Here is a tiny trained network, its code and every weight. The questions are about switching its units off for an input and a target symbol, where a switched-off unit gives its printed mean instead of its output.

import numpy as np


def w(rows, s, z=0):
    codes = np.array(rows[::2]) - 128.0
    scale = np.full(codes.shape[1], s)
    scale[-1] = z or s
    return codes * scale


def norm(h):
    return h / np.sqrt((h * h).mean(-1, keepdims=True) + 1e-5)


def f(y):
    return np.maximum(y, 0)


def softmax(a):
    e = np.exp(a - a.max(-1, keepdims=True))
    return e / e.sum(-1, keepdims=True)


def log_softmax(a):
    a = a - a.max(-1, keepdims=True)
    return a - np.log(np.exp(a).sum(-1, keepdims=True))


def net(x, mask):
    ids = ['ΔΠβεζηψ'.index(c) for c in x.split()]
    T = len(ids)
    res = E[ids] + P[:T]
    u = 0
    for l in range(2):
        r = norm(res)
        for j in range(2):
            rows = slice(2 * j, 2 * j + 2)
            q, k, v = (r @ M[l][rows].T for M in (Q, K, V))
            z = softmax(np.where(np.tri(T) > 0, q @ k.T / 2**0.5, -1e9)) @ v
            o = O[l][rows]
            res = res + np.where(mask[u + j], z, o[:, -1]) @ o[:, :-1]
        u += 2
        y = f(norm(res) @ A[l][:, :-1].T + A[l][:, -1])
        res = res + np.where(mask[u : u + 16], y, B[l][:, -1]) @ B[l][:, :-1]
        u += 16
    return log_softmax(norm(res)[-1] @ U[:, :-1].T + U[:, -1])


Q, K, V, O, A, B = {}, {}, {}, {}, {}, {}
E = w([
[93,197,90],'Δ',
[121,177,104],'Π',
[134,194,184],'β',
[120,174,102],'ε',
[120,170,83],'ζ',
[194,47,137],'η',
[117,13,249],'ψ',
],0.011)
P = w([
[255,93,152],'0',
[33,87,127],'1',
[86,127,133],'2',
[108,86,80],'3',
[136,138,127],'4',
[144,102,88],'5',
[115,131,108],'6',
[120,122,101],'7',
[131,124,111],'8',
[143,120,111],'9',
[137,122,108],'10',
[118,125,94],'11',
],0.0097)
Q[0] = w([
[189,193,105],'0.h0',
[227,254,164],'0.h0',
[140,193,141],'0.h1',
[101,195,163],'0.h1',
],0.0075)
K[0] = w([
[177,239,49],'0.h0',
[253,251,106],'0.h0',
[145,180,123],'0.h1',
[123,161,228],'0.h1',
],0.0073)
V[0] = w([
[92,36,146],'0.h0',
[123,222,96],'0.h0',
[232,201,214],'0.h1',
[192,2,238],'0.h1',
],0.0061)
O[0] = w([
[254,154,141,43],'0.h0',
[120,151,130,218],'0.h0',
[61,144,147,153],'0.h1',
[168,204,158,3],'0.h1',
],0.0082,0.0035)
A[0] = w([
[180,20,246,135],'0.n0',
[148,89,105,2],'0.n1',
[255,60,92,90],'0.n2',
[221,121,133,74],'0.n3',
[127,66,223,86],'0.n4',
[80,242,58,136],'0.n5',
[55,117,183,68],'0.n6',
[109,45,75,67],'0.n7',
[184,106,91,37],'0.n8',
[108,170,81,181],'0.n9',
[189,86,136,132],'0.n10',
[71,98,129,107],'0.n11',
[92,66,161,40],'0.n12',
[119,70,114,112],'0.n13',
[133,128,75,106],'0.n14',
[197,200,159,112],'0.n15',
],0.0086,0.0064)
B[0] = w([
[158,132,254,168],'0.n0',
[37,132,64,128],'0.n1',
[189,187,106,160],'0.n2',
[70,213,112,140],'0.n3',
[190,36,183,141],'0.n4',
[200,67,90,254],'0.n5',
[96,204,147,152],'0.n6',
[87,169,82,163],'0.n7',
[207,117,51,131],'0.n8',
[180,99,61,226],'0.n9',
[168,124,152,149],'0.n10',
[167,154,88,174],'0.n11',
[147,122,21,130],'0.n12',
[115,157,68,149],'0.n13',
[58,187,103,155],'0.n14',
[8,111,32,143],'0.n15',
],0.0068,0.0074)
Q[1] = w([
[134,139,70],'1.h0',
[115,53,226],'1.h0',
[40,126,208],'1.h1',
[213,150,2],'1.h1',
],0.0094)
K[1] = w([
[75,176,102],'1.h0',
[180,58,232],'1.h0',
[29,157,139],'1.h1',
[186,2,112],'1.h1',
],0.0089)
V[1] = w([
[184,255,113],'1.h0',
[179,44,202],'1.h0',
[214,45,253],'1.h1',
[144,179,70],'1.h1',
],0.0072)
O[1] = w([
[2,158,100,146],'1.h0',
[130,59,91,2],'1.h0',
[194,164,114,9],'1.h1',
[117,146,146,204],'1.h1',
],0.01,0.0045)
A[1] = w([
[73,164,174,72],'1.n0',
[110,85,83,130],'1.n1',
[66,167,190,77],'1.n2',
[241,147,210,113],'1.n3',
[248,125,140,184],'1.n4',
[67,216,112,163],'1.n5',
[63,49,213,158],'1.n6',
[104,106,65,149],'1.n7',
[109,46,110,82],'1.n8',
[115,88,100,2],'1.n9',
[197,62,170,110],'1.n10',
[131,247,204,152],'1.n11',
[122,120,72,116],'1.n12',
[121,31,156,123],'1.n13',
[254,154,94,140],'1.n14',
[121,113,170,89],'1.n15',
],0.01,0.0074)
B[1] = w([
[55,230,175,152],'1.n0',
[157,103,109,195],'1.n1',
[83,206,171,158],'1.n2',
[168,179,20,172],'1.n3',
[204,222,60,190],'1.n4',
[74,156,202,255],'1.n5',
[251,102,218,165],'1.n6',
[184,100,97,237],'1.n7',
[189,200,79,142],'1.n8',
[229,251,2,128],'1.n9',
[26,114,104,155],'1.n10',
[74,178,156,183],'1.n11',
[105,102,170,194],'1.n12',
[32,73,212,138],'1.n13',
[236,228,178,191],'1.n14',
[189,100,71,130],'1.n15',
],0.007,0.0072)
U = w([
[141,91,134,3],'Δ',
[101,88,176,79],'Π',
[9,237,217,167],'β',
[94,86,155,84],'ε',
[55,95,24,204],'ζ',
[235,221,124,154],'η',
[235,115,184,225],'ψ',
],0.011,0.0056)

Each question gives the input, a string of symbols that net reads in full, and the target symbol t.
The units are the heads (2 rows each of Q, K, V and O) and the neurons (one row each of A and B). Each row of codes is followed by its name. A weight is (code - 128) times the scale printed after its matrix; where a second scale follows, it is the last column's (O, A, B and U).
mask holds one flag per unit, layer by layer, with each layer's heads first. A switched-off unit (its flag False) gives its mean, the last column of its rows in O or B, instead of its output. The means were averaged over made-up inputs and are rounded, as every weight is.
A unit's drop is (log p(t) with every unit on - log p(t) with that unit switched off) / (log p(t) with every unit on - log p(t) with every unit switched off).
most important unit: the unit with the biggest drop
top k neurons: the k neurons with the biggest drops, biggest first
k most important neurons of layer l: the k neurons of layer l with the biggest drops, biggest first
which heads matter: for each layer, one digit per head in row order, 1 if its drop is at least 0.15 and else 0, layers parted by /
drop of u: that unit's drop, to one decimal
input η η ζ, target η: which heads matter -> 00 / 01
input β η β ζ ζ, target ζ: 2 most important neurons of layer 0 -> (0.n5 0.n3)
input ε Π ψ, target ψ: which heads matter -> 10 / 00
input ζ β Δ ζ η β, target β: most important unit -> 0.h0
input ζ η ζ, target η: which heads matter -> 00 / 00
input Π ζ Π, target ζ: which heads matter -> 10 / 00
input ζ β Π η, target η: which heads matter -> 00 / 00
input ζ ψ η ζ ζ ζ Δ, target ζ: top 2 neurons -> (0.n0 0.n5)
input Π ζ η Δ ψ β ζ Δ ε, target ζ: 3 most important neurons of layer 0 -> (0.n0 0.n5 0.n3)
input β ζ ζ ψ ε ζ ζ Δ ζ ζ ε, target ζ: which heads matter -> 01 / 00
input ε ζ β ζ ζ β, target β: which heads matter -> 00 / 00
input ζ ψ Π, target η: which heads matter -> 10 / 00
input ζ β Δ, target ζ: which heads matter -> 11 / 00
input ζ ζ Π, target ζ: most important unit -> 0.h1
input η β ζ β ζ β ζ, target ζ: which heads matter -> 01 / 00
input β Π ψ, target ψ: which heads matter -> 00 / 00
input ζ β η, target η: top 2 neurons -> (0.n2 1.n3)
input ζ η Π, target η: drop of 0.h0 -> -0.1
input η ζ η Δ, target η: drop of 0.h1 -> -0.1
input η ζ Δ, target η: drop of 0.n2 -> -0.1
input ζ η ε, target η: most important neuron of layer 1 -> (1.n14)
